Below is a small trained network, with its code and all its weights. Each question gives an input and a class and asks what happens when units are switched off, that is, made to give their printed mean instead of their output.

import numpy as np


def w(rows, s, z=0):
    codes = np.array(rows[::2]) - 128.0
    scale = np.full(codes.shape[1], s)
    scale[-1] = z or s
    return codes * scale


def norm(h):
    return h / np.sqrt((h * h).mean(-1, keepdims=True) + 1e-5)


def f(y):
    return y / 2 * (1 + np.tanh(0.7978845608 * (y + 0.044715 * y**3)))


def log_softmax(a):
    a = a - a.max(-1, keepdims=True)
    return a - np.log(np.exp(a).sum(-1, keepdims=True))


def net(x, mask):
    res = np.array(x, float).reshape(1, 6) / 4 @ E
    u = 0
    for l in range(2):
        y = f(norm(res) @ A[l][:, :-1].T + A[l][:, -1])
        res = res + np.where(mask[u : u + 4], y, B[l][:, -1]) @ B[l][:, :-1]
        u += 4
    return log_softmax(norm(res)[-1] @ U[:, :-1].T + U[:, -1])


A, B = {}, {}
E = w([
[101,61,201,162,183,227],'x0',
[142,100,254,76,37,78],'x1',
[60,216,152,216,174,132],'x2',
[158,153,94,62,212,124],'x3',
[8,97,61,109,66,145],'x4',
[86,46,136,26,196,42],'x5',
],0.006)
A[0] = w([
[49,131,129,158,128,116,100],'0.n1',
[98,17,160,204,135,255,11],'0.n2',
[214,115,160,157,140,226,55],'0.n3',
[209,103,184,138,193,104,11],'0.n4',
],0.0098,0.0012)
B[0] = w([
[165,212,96,124,227,113,178],'0.n1',
[24,58,96,121,16,166,255],'0.n2',
[146,212,145,112,193,252,199],'0.n3',
[193,103,112,193,173,160,197],'0.n4',
],0.011,0.0054)
A[1] = w([
[222,119,80,52,8,129,251],'1.n1',
[188,10,201,163,203,34,85],'1.n2',
[218,169,49,126,52,44,27],'1.n3',
[37,234,204,254,134,39,90],'1.n4',
],0.0097,0.0026)
B[1] = w([
[87,161,208,131,185,77,255],'1.n1',
[202,51,78,61,66,154,217],'1.n2',
[130,248,85,79,80,182,206],'1.n3',
[196,58,120,242,83,52,223],'1.n4',
],0.016,0.0052)
U = w([
[121,91,185,50,137,58,95],'0',
[89,128,44,135,201,82,105],'1',
[181,161,150,176,213,211,147],'2',
[171,129,117,242,83,54,200],'3',
[113,152,190,138,138,89,1],'4',
[235,83,115,63,134,128,133],'5',
[26,95,135,156,82,168,193],'6',
[128,254,120,86,141,81,172],'7',
],0.016,0.0041)

Each question gives the input, the list of numbers given to net, and the class t.
The units are the neurons (one row each of A and B). Each row of codes is followed by its name. A weight is (code - 128) times the scale printed after its matrix; where a second scale follows, it is the last column's (A, B and U).
mask holds one flag per neuron, layer by layer. A switched-off neuron (its flag False) gives its mean, the last column of its row in B, instead of its output. The means were averaged over made-up inputs and are rounded, as every weight is.
A unit's drop is (log p(t) with every unit on - log p(t) with that unit switched off) / (log p(t) with every unit on - log p(t) with every unit switched off).
The circuit of an input: a set's keep is (log p(t) with only the set's units on - log p(t) with every unit switched off) / (log p(t) with every unit on - log p(t) with every unit switched off). Starting from all 8 units, units are removed one at a time, each time the one whose removal leaves the highest keep (on an exact tie, the one counted first), for as long as the keep stays at least 0.8.
units of the circuit, in order: the units of the circuit, biggest drop first
unit that matters most: the unit with the biggest drop
k most important neurons: the k neurons with the biggest drops, biggest first
k most important neurons of layer l: the k neurons of layer l with the biggest drops, biggest first
drop when u is switched off: that unit's drop, to one decimal
input [-7,-4,5,1,-4,5], class 3: 2 most important neurons of layer 1	[1.n4, 1.n1]
input [-7,-7,-4,1,-8,1], class 7: 2 most important neurons	[1.n3, 1.n4]
input [-1,6,-6,-4,5,0], class 0: 2 most important neurons	[0.n1, 0.n3]
input [4,1,6,5,7,2], class 1: unit that matters most	0.n1
input [-5,-3,-3,-7,-1,5], class 7: 2 most important neurons	[1.n3, 0.n2]
input [8,3,-8,1,-5,-2], class 2: 2 most important neurons	[0.n3, 0.n4]
input [-5,-4,7,6,-2,3], class 3: units of the circuit, in order	[1.n4, 0.n3]
input [-3,7,-3,-4,5,-2], class 4: 2 most important neurons of layer 0	[0.n1, 0.n4]
input [5,7,6,5,2,6], class 5: units of the circuit, in order	[1.n2, 0.n2]
input [3,-5,3,4,4,-2], class 6: 2 most important neurons	[0.n2, 0.n4]
input [5,8,6,-3,-6,2], class 5: 3 most important neurons	[1.n2, 0.n4, 1.n1]
input [5,4,-7,4,2,-8], class 6: 3 most important neurons of layer 0	[0.n2, 0.n1, 0.n4]
input [-8,-5,7,8,-8,-2], class 3: 2 most important neurons	[1.n4, 0.n3]
input [-5,-2,-5,-4,4,5], class 7: units of the circuit, in order	[0.n2, 1.n3]
input [3,-7,6,-8,-2,5], class 3: 2 most important neurons of layer 0	[0.n1, 0.n3]
input [3,-5,8,-8,6,4], class 3: 3 most important neurons	[1.n4, 0.n1, 0.n3]
input [0,4,3,0,-6,6], class 5: units of the circuit, in order	[1.n2]
input [-4,-4,4,1,-4,5], class 5: 2 most important neurons	[1.n2, 0.n3]
input [-6,5,-2,7,-2,3], class 7: 3 most important neurons	[1.n3, 1.n1, 1.n4]
input [-3,7,-3,4,5,-5], class 7: 2 most important neurons	[1.n3, 0.n2]
input [-1,-1,-5,-8,1,0], class 4: 2 most important neurons	[1.n1, 1.n2]
input [2,4,2,-3,-2,-4], class 6: most important neuron	[0.n2]
input [-1,7,-7,-8,-8,-5], class 2: 2 most important neurons of layer 0	[0.n3, 0.n2]
input [-8,2,-6,-5,-5,1], class 7: 2 most important neurons	[1.n3, 1.n1]
input [6,-7,4,4,2,-2], class 6: 2 most important neurons of layer 0	[0.n2, 0.n4]
input [2,7,0,5,8,-3], class 0: 2 most important neurons of layer 1	[1.n3, 1.n1]
input [1,-1,5,-5,6,2], class 3: most important neuron of layer 0	[0.n1]
input [5,4,5,-8,-4,-5], class 6: 2 most important neurons of layer 0	[0.n2, 0.n3]
input [-3,6,-4,8,-1,-8], class 7: drop when 1.n4 is switched off	0.1
